Below are the code and all the weights of a small trained network. Each question names an input and a class and asks about switching units off, where a switched-off unit gives its printed mean instead of its output.

import numpy as np


def w(rows, s, z=0):
    codes = np.array(rows[::2]) - 128.0
    scale = np.full(codes.shape[1], s)
    scale[-1] = z or s
    return codes * scale


def f(y):
    return y / 2 * (1 + np.tanh(0.7978845608 * (y + 0.044715 * y**3)))


def log_softmax(a):
    a = a - a.max(-1, keepdims=True)
    return a - np.log(np.exp(a).sum(-1, keepdims=True))


def net(x, mask):
    res = np.array(x, float).reshape(1, 2) / 4 @ E
    y = f(res @ A[0][:, :-1].T + A[0][:, -1])
    res = res + np.where(mask, y, B[0][:, -1]) @ B[0][:, :-1]
    return log_softmax(res[-1] @ U[:, :-1].T + U[:, -1])


A, B = {}, {}
E = w([
[177,213,223,143,52,129,68,183,79,25],'x0',
[37,107,167,72,9,85,242,128,99,101],'x1',
],0.011)
A[0] = w([
[82,69,78,76,139,117,212,94,147,175,148],'N1',
[129,127,110,85,103,94,137,131,72,147,33],'N2',
[107,90,86,121,143,131,164,87,152,132,1],'N3',
[156,85,138,107,107,104,167,155,152,109,30],'N4',
[163,205,168,120,75,110,140,186,94,51,38],'N5',
[177,176,147,164,154,138,90,91,168,170,2],'N6',
[6,153,133,58,69,77,244,136,113,91,139],'N7',
],0.011,0.0076)
B[0] = w([
[122,122,151,146,112,106,141,133,117,145,203],'N1',
[174,153,108,103,139,123,75,155,252,149,134],'N2',
[143,112,139,110,106,91,121,119,194,155,147],'N3',
[174,167,110,145,116,110,96,148,254,133,133],'N4',
[129,100,154,128,123,111,155,104,151,158,211],'N5',
[143,154,118,143,150,114,117,155,123,154,169],'N6',
[140,143,103,152,151,144,138,134,125,118,248],'N7',
],0.035,0.019)
U = w([
[133,105,162,135,120,81,143,124,150,157,101],'0',
[159,167,74,158,178,129,124,155,151,126,87],'1',
[100,104,138,150,147,149,159,112,3,104,250],'2',
[110,103,132,104,115,148,106,130,131,111,98],'3',
[101,127,119,112,126,128,116,117,130,113,107],'4',
[133,114,128,105,125,154,122,139,139,86,104],'5',
],0.027,0.021)

Each question gives the input, the list of numbers given to net, and the class t.
The units are the neurons (one row each of A and B). Each row of codes is followed by its name. A weight is (code - 128) times the scale printed after its matrix; where a second scale follows, it is the last column's (A, B and U).
mask holds one flag per neuron, in row order. A switched-off neuron (its flag False) gives its mean, the last column of its row in B, instead of its output. The means were averaged over made-up inputs and are rounded, as every weight is.
A unit's drop is (log p(t) with every unit on - log p(t) with that unit switched off) / (log p(t) with every unit on - log p(t) with every unit switched off).
The circuit of an input: a set's keep is (log p(t) with only the set's units on - log p(t) with every unit switched off) / (log p(t) with every unit on - log p(t) with every unit switched off). Starting from all 7 units, units are removed one at a time, each time the one whose removal leaves the highest keep (on an exact tie, the one counted first), for as long as the keep stays at least 0.8.
units of the circuit, in order: the units of the circuit, biggest drop first
k most important neurons: the k neurons with the biggest drops, biggest first
drop of u: that unit's drop, to one decimal
input [4,-4], class 0: units of the circuit, in order => (N7)
input [-3,0], class 2: units of the circuit, in order => (N2; N4)
input [-5,-5], class 0: 3 most important neurons => (N7; N1; N3)
input [8,-8], class 0: 2 most important neurons => (N5; N7)
input [3,4], class 1: 2 most important neurons => (N7; N1)
input [-3,5], class 1: 2 most important neurons => (N7; N5)
input [0,-3], class 2: 4 most important neurons => (N7; N2; N4; N3)
input [-4,6], class 1: 2 most important neurons => (N7; N5)
input [-4,8], class 1: drop of N7 => 1.9
input [1,2], class 2: drop of N5 => 0.0
input [5,-4], class 0: drop of N7 => 1.4
